(in the rows, 128 means zero)
Each row is followed by its group and then its class within the group.
[124 114 136 135 144 128 153  98 135 124 138 154 117 132 113 140 139 180
 129 138 145 128 178  95 141 124 124 134 139 128 142 152 131 138 144 205]
F.GQ
[ 50 166 133 130  97 136  97 155  88 126 158 142 147 127 131 150 140  42
 121  87 117 133 135 113 124 102 134 125 118 122 131  88 134 147 126  31]
R.Hl
[ 76 200 124 121 148 131 140 121  93 128 143 140 131 129 132 137 127 131
 110 195 119 120 159 119 146 137 127 115 126 120 131 125 126 122 127 120]
R.FZ
[ 84 167 118 121 115 133 137 120  80 135 117 141 128 137 129 151 125  91
 105 191 123 127 105 126 148 131 138 114 117 142 127 106 153 138 118  93]
R.FZ
[134 155 161 132 133 126 136 124 166 121  30  95 144 121 126 156 122 107
  87  84 135 140 154 139 138 115 129 133 134 118 124 136 105 118 126 139]
F.FF
[ 81 183 128 126 122 128 134 130 103 127  78 150 133 133 124 166 122  94
 114 172 129 125 138 124 139 126 136 118 105 125 122 113 127 128 125  85]
R.FZ
[168  64 169 129 132 121 114 105 149 123 149 161 125 126 126 108 134 194
 126 139 142 122 193 117 113 113 129 137 137 125 145 129  93 123 141 197]
F.GQ
[ 73 107 118 123 123 131  97 131  89 156 180 155 118 130 118 124 144 138
 124 150 105 131 148 103 117 124 127 123 126 130 127 106 134 151 128  93]
R.MC
[ 86 170 159 126 118 129 140 116 116 121 200 137 133 124 123 139 121 120
 123 109 138 133 154 126 133 104 128 121 129 118 154 127 130 127 136 130]
H.Jb
[ 89 131 149 130 139 130 129 106 132 137  68 100 132 130 140 170 130 127
 141 130 148 131 160 113 135 109 140 125 132 109 141 114 121 147 143 160]
F.SN
[ 96 194 143 129 154 131 167 107 146 119 147 120 119 129 114 151 119 146
 143  80 147 128 164 118 151 122 128 121 146 119 139 169 135 113 133 168]
H.Jb
[ 58 149 112 104 152 127 151 117  99 127 229 144 125 151 134 104 135 179
 124 191 110 114 152 114 122 135  96 127 130 119 129 123 123 139 131 167]
R.MC
[ 67 131 105 124 139 127 136 114 105 135 160 134 140 131 128 130 136 160
 116 203 117 136 129 106 127 137 126 125 124 117 126 103 133 144 152 144]
R.MC
[109 123 160 131 110 129 146 104 122 126 196 140 129 122 129 138 118 123
 131 141 143 117 116 139 125  99 119 116 122 115 139 114 118 140 142 156]
H.Zb
[ 31 180 123 127 130 132 149 135  82 143 159 117 140 130 132 136 127 114
 117 191 119 127 136 120 139 115 125 117 106 112 122  95 127 144 132 106]
R.FZ
[ 79 122 159 127 137 141 154  96 131 133 188 140 137 122 134 137 127 162
 133 166 136 118 161 124 123 109 123 125 128 117 143 114 105 141 151 198]
H.Zb
[ 96 106 143 111 132 109 137 114 123 128 146 159 130 120 136 133 138 163
 136 144 134 128 164 112 111 111 128 133 133 118 127 117 112 149 139 175]
F.SN
[ 90 116 153 127 136 126 161 102 138 127 190 138 128 116 129 131 134 169
 130 159 137 118 162 127 124 109 116 123 133 105 137 125 104 142 147 197]
H.Zb
[ 87 154 163 136 131 127 150 105 132 132 127 141 136 129 128 162 126 139
 123 183 133 119 162 123 139 107 124 116 116 111 135 105 105 132 150 164]
F.FF
[110 144 172 136 156 125 148 109 138 120 146 146 134 125 123 146 125 167
 126 163 145 119 206 126 129 104 128 122 133 107 140 127  91 127 140 196]
H.Zb
[104  88 135 124 144 125 130 108 111 126 200 169 124 128 132 114 140 198
 118 215 113 115 187  87 121 123 124 135 125 113 133 102 114 155 142 186]
R.MC
[126  90 109 117 130 125 102 128 107 130 156 155 122 134 130 115 136 155
 125 165 114 137 142 103 121 142 142 127 120 136 139 112 133 144 129 121]
R.MC
[175  67 139 124 148 126 176  76 166 127 131 118 128 122 127 121 121 208
 178 152 141 127 120 133 119 129 130 132 157 127 128 145 117 133 146 252]
H.FP
[ 67 175 115 123 147 133 137 133 107 125 231 125 134 124 133  98 137 154
  24 146 107 119 141 116  96 140 120 130 129 117 127 133 125 131 136 142]
R.MC
[ 66 162 101 124 125 127 117 133  76 131 167 132 135 134 137 115 131 116
 107 206 107 133 107 126 129 133 127 127 110 126 124  92 127 142 122  72]
R.Hl
[131 123 137 129 136 129 169 113 143 117  83  99 128 128 127 152 130 141
 127 136 143 123 123 127 133 121 129 132 138 121 130 128 122 133 134 185]
H.FP
[ 79 119 140 116 134 133 158 107 132 128 101 124 120 129 128 176 132 126
 142 122 141 144 142  97 139 106 133 130 132 129 143 126 147 141 145 157]
F.SN
[150  84 149 124 146 127 175  88 160 120 154 118 120 120 123 131 121 183
 140 127 157 115 153 120 131 117 106 130 154 122 133 153 122 129 155 222]
H.FP
